Here is a tiny trained network, its code and every weight. The questions are about switching its units off for an input and a target symbol, where a switched-off unit gives its printed mean instead of its output.

import numpy as np


def w(rows, s, z=0):
    codes = np.array(rows[::2]) - 128.0
    scale = np.full(codes.shape[1], s)
    scale[-1] = z or s
    return codes * scale


def f(y):
    return np.maximum(y, 0)


def softmax(a):
    e = np.exp(a - a.max(-1, keepdims=True))
    return e / e.sum(-1, keepdims=True)


def log_softmax(a):
    a = a - a.max(-1, keepdims=True)
    return a - np.log(np.exp(a).sum(-1, keepdims=True))


def net(x, mask):
    ids = ['ΔΘΛΞΠαβεζμστψ'.index(c) for c in x.split()]
    T = len(ids)
    res = E[ids] + P[:T]
    u = 0
    for l in range(2):
        r = res
        for j in range(2):
            rows = slice(2 * j, 2 * j + 2)
            q, k, v = (r @ M[l][rows].T for M in (Q, K, V))
            z = softmax(np.where(np.tri(T) > 0, q @ k.T / 2**0.5, -1e9)) @ v
            o = O[l][rows]
            res = res + np.where(mask[u + j], z, o[:, -1]) @ o[:, :-1]
        u += 2
        y = f(res @ A[l][:, :-1].T + A[l][:, -1])
        res = res + np.where(mask[u : u + 4], y, B[l][:, -1]) @ B[l][:, :-1]
        u += 4
    return log_softmax(res[-1] @ U[:, :-1].T + U[:, -1])


Q, K, V, O, A, B = {}, {}, {}, {}, {}, {}
E = w([
[116,163,239,169,109,50,136,112,210,184,147,200],'Δ',
[133,197,179,215,37,57,180,122,88,192,27,124],'Θ',
[151,251,167,170,179,147,172,49,70,171,108,136],'Λ',
[123,171,68,60,148,76,182,63,92,109,83,110],'Ξ',
[206,136,89,145,164,95,35,85,149,168,109,140],'Π',
[189,75,198,124,116,154,102,72,164,88,75,57],'α',
[117,81,85,135,67,53,128,147,164,133,49,109],'β',
[154,195,81,137,183,105,143,120,218,121,124,57],'ε',
[141,126,119,162,189,87,88,86,147,134,109,82],'ζ',
[186,94,188,50,236,116,132,216,141,214,76,104],'μ',
[148,161,178,100,125,7,219,45,136,168,66,201],'σ',
[97,128,140,90,100,78,94,67,159,240,125,34],'τ',
[103,139,112,169,89,180,122,152,100,178,94,71],'ψ',
],0.013)
P = w([
[236,76,148,197,87,46,188,148,53,109,242,66],'0',
[223,84,141,176,99,54,172,118,73,128,215,54],'1',
[208,101,147,171,114,66,157,109,91,135,180,70],'2',
[189,110,141,161,118,86,143,106,102,141,158,76],'3',
[164,126,140,154,126,99,132,103,116,140,136,93],'4',
[145,140,141,137,132,116,117,95,129,137,123,103],'5',
[119,155,137,127,136,129,104,95,142,133,105,115],'6',
[99,168,142,114,136,147,89,92,158,128,87,127],'7',
[77,180,139,105,142,162,78,85,170,130,66,141],'8',
[53,191,136,87,142,177,63,82,180,122,52,146],'9',
[27,199,129,68,141,197,44,77,192,118,35,161],'10',
[44,227,130,93,185,188,48,54,191,154,6,159],'11',
],0.012)
Q[0] = w([
[142,135,118,155,78,118,99,32,169,100,109,59],'0.h0',
[92,64,102,74,73,215,132,166,130,50,252,147],'0.h0',
[156,210,76,154,161,125,165,99,114,109,98,131],'0.h1',
[101,116,43,128,109,172,147,185,137,74,221,169],'0.h1',
],0.047)
K[0] = w([
[158,67,141,60,158,172,120,178,139,126,106,81],'0.h0',
[216,103,130,180,118,53,205,163,54,134,254,104],'0.h0',
[90,56,157,104,116,111,70,151,164,151,142,135],'0.h1',
[199,83,154,156,61,100,200,163,88,159,190,83],'0.h1',
],0.046)
V[0] = w([
[192,119,180,116,124,182,153,134,141,48,131,139],'0.h0',
[106,126,109,179,90,119,137,61,151,101,148,94],'0.h0',
[70,207,102,174,197,65,216,157,140,10,132,39],'0.h1',
[202,209,130,43,2,191,243,155,208,183,92,106],'0.h1',
],0.0097)
O[0] = w([
[121,215,33,155,174,92,137,157,177,141,141,105,148],'0.h0',
[92,117,159,127,119,185,254,131,184,119,124,54,2],'0.h0',
[111,38,108,205,181,143,121,101,136,221,76,153,23],'0.h1',
[241,145,61,108,48,200,196,106,203,184,110,150,188],'0.h1',
],0.0054,0.0024)
A[0] = w([
[121,130,113,138,123,152,118,150,110,134,128,109,82],'0.n0',
[92,66,70,110,117,185,135,179,144,42,230,221,50],'0.n1',
[84,72,79,122,152,212,182,213,123,82,243,238,12],'0.n2',
[73,84,58,134,138,234,160,174,131,43,245,255,2],'0.n3',
],0.035,0.0068)
B[0] = w([
[128,106,113,110,123,151,143,110,111,147,141,146,255],'0.n0',
[104,120,174,166,180,95,144,128,109,86,115,121,128],'0.n1',
[104,96,124,75,112,84,107,147,132,135,165,123,128],'0.n2',
[210,96,143,121,234,118,146,122,192,185,5,111,128],'0.n3',
],0.016,0.00037)
Q[1] = w([
[169,151,188,124,185,2,109,72,211,122,60,128],'1.h0',
[157,147,137,154,160,155,92,164,151,127,126,120],'1.h0',
[84,125,136,182,45,115,178,168,110,101,176,219],'1.h1',
[120,67,89,89,107,155,122,121,143,124,139,79],'1.h1',
],0.059)
K[1] = w([
[17,214,124,74,86,189,97,83,113,150,3,156],'1.h0',
[120,80,120,74,132,106,128,123,175,117,92,160],'1.h0',
[251,69,131,179,175,81,160,136,81,125,235,57],'1.h1',
[82,192,124,189,117,135,142,80,98,84,122,196],'1.h1',
],0.043)
V[1] = w([
[175,167,168,236,121,145,117,189,133,87,74,120],'1.h0',
[104,201,118,151,126,207,129,122,49,148,121,139],'1.h0',
[117,125,134,97,102,43,199,120,133,90,31,206],'1.h1',
[149,176,218,177,182,167,114,88,179,166,252,183],'1.h1',
],0.013)
O[1] = w([
[98,250,155,150,124,141,141,128,83,166,80,143,130],'1.h0',
[188,105,141,208,88,67,204,167,61,168,155,40,3],'1.h0',
[177,67,122,165,171,66,207,110,87,139,216,131,83],'1.h1',
[74,181,112,49,70,144,129,99,102,141,2,155,140],'1.h1',
],0.0057,0.0043)
A[1] = w([
[83,158,164,97,97,119,130,142,81,47,179,106,7],'1.n0',
[111,137,83,148,117,144,150,251,71,62,146,183,5],'1.n1',
[75,87,99,131,73,99,177,191,136,106,69,166,74],'1.n2',
[144,113,115,151,100,164,111,233,99,69,133,64,1],'1.n3',
],0.019,0.0067)
B[1] = w([
[206,32,120,77,151,215,162,207,140,226,122,176,194],'1.n0',
[140,128,98,87,214,71,29,125,127,149,101,102,128],'1.n1',
[157,34,156,192,178,68,156,155,178,114,223,153,251],'1.n2',
[26,111,97,1,75,192,72,77,129,147,142,182,191],'1.n3',
],0.0057,0.0013)
U = w([
[93,127,103,71,108,72,190,84,118,84,70,175,101],'Δ',
[145,187,161,125,154,164,140,76,83,160,164,108,1],'Θ',
[120,105,113,154,77,91,127,183,117,155,55,93,71],'Λ',
[120,71,78,193,107,126,108,177,156,128,122,157,184],'Ξ',
[147,122,144,58,186,141,126,213,113,161,102,132,127],'Π',
[86,216,45,137,164,130,161,158,215,99,126,76,169],'α',
[108,167,214,148,126,135,118,118,201,145,211,189,50],'β',
[91,94,59,167,135,209,117,114,122,180,100,170,144],'ε',
[26,115,152,136,170,117,102,139,86,94,115,112,149],'ζ',
[194,157,79,119,113,94,26,118,84,129,131,168,176],'μ',
[119,118,70,88,152,123,164,82,82,94,141,133,143],'σ',
[183,91,188,149,96,202,124,83,136,1,66,89,174],'τ',
[85,108,116,89,64,89,91,106,147,196,160,52,40],'ψ',
],0.0092,0.0058)

Each question gives the input, a string of symbols that net reads in full, and the target symbol t.
The units are the heads (2 rows each of Q, K, V and O) and the neurons (one row each of A and B). Each row of codes is followed by its name. A weight is (code - 128) times the scale printed after its matrix; where a second scale follows, it is the last column's (O, A, B and U).
mask holds one flag per unit, layer by layer, with each layer's heads first. A switched-off unit (its flag False) gives its mean, the last column of its rows in O or B, instead of its output. The means were averaged over made-up inputs and are rounded, as every weight is.
A unit's drop is (log p(t) with every unit on - log p(t) with that unit switched off) / (log p(t) with every unit on - log p(t) with every unit switched off).
The circuit of an input: a set's keep is (log p(t) with only the set's units on - log p(t) with every unit switched off) / (log p(t) with every unit on - log p(t) with every unit switched off). Starting from all 12 units, units are removed one at a time, each time the one whose removal leaves the highest keep (on an exact tie, the one counted first), for as long as the keep stays at least 0.8.
units of the circuit, in order: the units of the circuit, biggest drop first
unit that matters most: the unit with the biggest drop
heads that matter: for each layer, one digit per head in row order, 1 if its drop is at least 0.15 and else 0, layers parted by /
drop when u is switched off: that unit's drop, to one decimal
input ζ ε μ α μ Π Δ Δ τ, target Δ: heads that matter => 10 / 01
input τ ζ μ α α Ξ, target α: unit that matters most => 0.h0
input σ Δ Λ μ μ α τ α σ ζ α Δ, target α: units of the circuit, in order => (0.h0 0.h1)
input μ μ ε μ ε Δ ζ μ Θ μ Λ, target μ: heads that matter => 10 / 00
input μ μ Ξ α τ Θ ζ Π Δ Δ Δ τ, target Δ: heads that matter => 00 / 01
input μ μ Θ μ μ Δ Λ ζ τ σ Λ τ, target Λ: heads that matter => 00 / 10
input μ α τ, target α: heads that matter => 10 / 00
input μ α μ Δ μ, target Δ: heads that matter => 00 / 01
input σ α Π Π α Δ μ μ μ ζ, target μ: heads that matter => 10 / 00
input Δ μ τ Θ α, target Θ: units of the circuit, in order => (1.h0 1.h1)
input μ μ ε ε Π Λ τ, target Λ: units of the circuit, in order => (0.h0 1.h0 1.h1)
input μ μ Π α, target Π: units of the circuit, in order => (0.h1 1.n0)
input μ μ μ μ μ ζ μ τ ζ Ξ μ, target Ξ: units of the circuit, in order => (1.h1 1.h0)
input ψ μ μ α μ μ τ ζ τ τ, target τ: units of the circuit, in order => (0.h0 0.h1)
input μ α Π β ε μ μ β, target Ξ: unit that matters most => 1.h1
input μ μ Λ Ξ μ, target Ξ: units of the circuit, in order => (1.h1 0.h1)
input μ τ α μ α Δ, target α: units of the circuit, in order => (0.h0 1.h1)
input Δ τ Δ μ τ μ ζ Δ, target ζ: heads that matter => 01 / 00
input α μ α ζ μ μ μ μ Π Ξ, target Π: heads that matter => 01 / 00
input τ μ Ξ μ μ ψ α Π Δ μ μ α, target μ: unit that matters most => 0.h0
input ζ Ξ β ψ α τ τ μ, target τ: drop when 0.n3 is switched off => 0.0
input μ μ Π Δ μ α μ α ζ μ α Θ, target Λ: drop when 0.h0 is switched off => -0.3
input μ μ α μ μ μ ζ τ, target ζ: drop when 0.h1 is switched off => 1.2
input μ μ μ α μ τ α α α Λ μ ε, target μ: drop when 0.h0 is switched off => 1.0
